Below is a small trained network, with its code and all its weights. Each question gives an input and a class and asks what happens when units are switched off, that is, made to give their printed mean instead of their output.

import numpy as np


def w(rows, s, z=0):
    codes = np.array(rows[::2]) - 128.0
    scale = np.full(codes.shape[1], s)
    scale[-1] = z or s
    return codes * scale


def norm(h):
    return h / np.sqrt((h * h).mean(-1, keepdims=True) + 1e-5)


def f(y):
    return np.maximum(y, 0)


def log_softmax(a):
    a = a - a.max(-1, keepdims=True)
    return a - np.log(np.exp(a).sum(-1, keepdims=True))


def net(x, mask):
    res = np.array(x, float).reshape(1, 6) / 4 @ E
    u = 0
    for l in range(4):
        y = f(norm(res) @ A[l][:, :-1].T + A[l][:, -1])
        res = res + np.where(mask[u : u + 7], y, B[l][:, -1]) @ B[l][:, :-1]
        u += 7
    return log_softmax(norm(res)[-1] @ U[:, :-1].T + U[:, -1])


A, B = {}, {}
E = w([
[86,138,142,139,150,141,111,134,116],'x0',
[101,53,147,65,185,85,2,137,243],'x1',
[118,135,137,144,130,131,123,130,131],'x2',
[144,145,113,135,119,115,146,106,151],'x3',
[193,174,152,177,250,127,192,232,150],'x4',
[246,136,103,171,175,180,58,43,34],'x5',
],0.0071)
A[0] = w([
[97,128,119,94,89,169,127,123,127,99],'0.n1',
[140,122,132,131,158,119,75,154,175,2],'0.n2',
[84,125,128,125,5,132,103,78,73,232],'0.n3',
[143,129,126,133,173,138,179,144,100,71],'0.n4',
[149,116,125,90,184,122,68,139,185,3],'0.n5',
[213,142,143,155,175,142,49,52,73,190],'0.n6',
[97,97,129,77,78,123,14,61,177,122],'0.n7',
],0.013,0.003)
B[0] = w([
[147,210,149,167,142,47,125,86,139,157],'0.n1',
[134,115,114,125,162,132,195,57,136,164],'0.n2',
[116,94,120,78,252,151,178,84,172,232],'0.n3',
[120,170,154,150,90,124,139,145,100,168],'0.n4',
[103,130,121,85,210,134,141,80,143,181],'0.n5',
[138,99,46,188,148,149,61,127,113,250],'0.n6',
[112,128,117,148,16,143,87,187,90,223],'0.n7',
],0.014)
A[1] = w([
[203,131,189,106,166,169,117,115,65,6],'1.n1',
[146,179,171,130,88,119,121,105,98,57],'1.n2',
[122,117,229,66,129,144,216,138,119,125],'1.n3',
[137,108,120,127,52,113,93,147,150,109],'1.n4',
[138,91,210,102,160,92,154,93,160,55],'1.n5',
[83,131,192,44,9,141,145,161,132,56],'1.n6',
[145,119,108,118,212,99,97,117,197,43],'1.n7',
],0.014,0.0017)
B[1] = w([
[146,2,209,166,131,108,112,99,165,149],'1.n1',
[103,59,114,53,74,87,115,117,138,144],'1.n2',
[111,183,69,21,39,148,39,207,189,215],'1.n3',
[72,91,120,97,138,19,13,102,66,165],'1.n4',
[46,204,42,94,128,131,99,77,161,192],'1.n5',
[161,113,244,211,153,44,239,97,118,198],'1.n6',
[152,116,113,67,140,156,204,53,143,254],'1.n7',
],0.0083,0.0098)
A[2] = w([
[115,97,145,165,98,209,135,143,104,112],'2.n1',
[137,162,123,111,13,105,72,184,93,16],'2.n2',
[154,188,150,167,31,127,139,244,106,65],'2.n3',
[157,128,156,158,42,163,42,160,71,32],'2.n4',
[209,169,114,174,113,210,64,194,112,128],'2.n5',
[184,141,155,252,85,73,170,196,51,10],'2.n6',
[169,134,176,142,114,122,153,98,112,61],'2.n7',
],0.015,0.0011)
B[2] = w([
[190,161,156,140,155,48,107,182,143,174],'2.n1',
[165,113,142,203,185,172,163,150,125,222],'2.n2',
[173,61,167,226,174,207,117,155,114,247],'2.n3',
[147,199,68,37,64,156,84,145,140,216],'2.n4',
[83,109,248,141,90,83,184,59,102,253],'2.n5',
[58,162,85,70,129,16,123,8,135,255],'2.n6',
[128,116,96,188,112,120,98,231,129,147],'2.n7',
],0.013,0.0078)
A[3] = w([
[184,105,70,90,244,159,151,100,123,24],'3.n1',
[70,169,211,79,55,35,124,195,134,50],'3.n2',
[168,139,103,162,134,147,69,56,117,147],'3.n3',
[109,77,141,145,144,55,157,196,89,135],'3.n4',
[72,200,166,32,143,114,177,161,250,75],'3.n5',
[170,39,173,218,222,191,174,136,118,252],'3.n6',
[94,169,130,30,136,149,232,155,172,37],'3.n7',
],0.013,0.0014)
B[3] = w([
[186,137,223,246,94,124,150,178,104,253],'3.n1',
[160,169,139,136,183,147,193,116,138,177],'3.n2',
[107,157,178,61,142,127,215,203,185,222],'3.n3',
[168,195,131,120,117,116,102,62,102,157],'3.n4',
[108,104,79,105,41,173,45,151,65,238],'3.n5',
[170,74,108,109,160,191,154,152,173,251],'3.n6',
[105,118,92,102,110,83,50,196,136,220],'3.n7',
],0.014,0.013)
U = w([
[87,104,34,77,68,160,25,178,102,178],'0',
[214,45,152,213,213,214,202,155,154,186],'1',
[109,170,166,151,137,2,178,11,85,2],'2',
],0.0087,0.00076)

Each question gives the input, the list of numbers given to net, and the class t.
The units are the neurons (one row each of A and B). Each row of codes is followed by its name. A weight is (code - 128) times the scale printed after its matrix; where a second scale follows, it is the last column's (A, B and U).
mask holds one flag per neuron, layer by layer. A switched-off neuron (its flag False) gives its mean, the last column of its row in B, instead of its output. The means were averaged over made-up inputs and are rounded, as every weight is.
A unit's drop is (log p(t) with every unit on - log p(t) with that unit switched off) / (log p(t) with every unit on - log p(t) with every unit switched off).
unit that matters most: the unit with the biggest drop
k most important neurons: the k neurons with the biggest drops, biggest first
drop when u is switched off: that unit's drop, to one decimal
input [2,5,8,7,-6,-6], class 2: unit that matters most => 0.n7
input [6,1,5,-2,-1,1], class 0: 4 most important neurons => 0.n7, 2.n4, 3.n1, 1.n4
input [7,3,2,8,2,0], class 0: 2 most important neurons => 0.n6, 2.n3
input [2,1,4,-3,-5,-6], class 2: 2 most important neurons => 0.n7, 0.n5
input [6,3,-8,-6,-1,5], class 0: 2 most important neurons => 0.n7, 0.n3
input [7,3,1,2,-7,0], class 2: 2 most important neurons => 0.n6, 1.n6
input [-2,-3,-4,3,2,7], class 2: 2 most important neurons => 0.n3, 2.n5
input [2,3,7,-7,-2,7], class 0: 2 most important neurons => 0.n7, 2.n4
input [-4,7,-3,6,-1,3], class 0: 2 most important neurons => 0.n7, 0.n3
input [2,4,-6,-8,-3,-5], class 2: 2 most important neurons => 0.n7, 0.n6
input [6,0,1,2,8,3], class 2: 2 most important neurons => 0.n3, 0.n4
input [-4,-3,-2,1,0,-5], class 0: 2 most important neurons => 0.n7, 0.n6
input [1,2,-2,-6,-1,1], class 0: 2 most important neurons => 0.n7, 2.n4
input [-6,-7,1,7,4,2], class 2: unit that matters most => 2.n6
input [2,-4,8,1,-1,-7], class 0: drop when 0.n6 is switched off => 1.2
input [-4,-5,6,-1,8,7], class 2: drop when 0.n3 is switched off => 0.2
input [3,2,0,4,4,-3], class 0: drop when 0.n6 is switched off => 1.7
input [0,7,0,-2,8,-5], class 0: drop when 0.n6 is switched off => 1.3
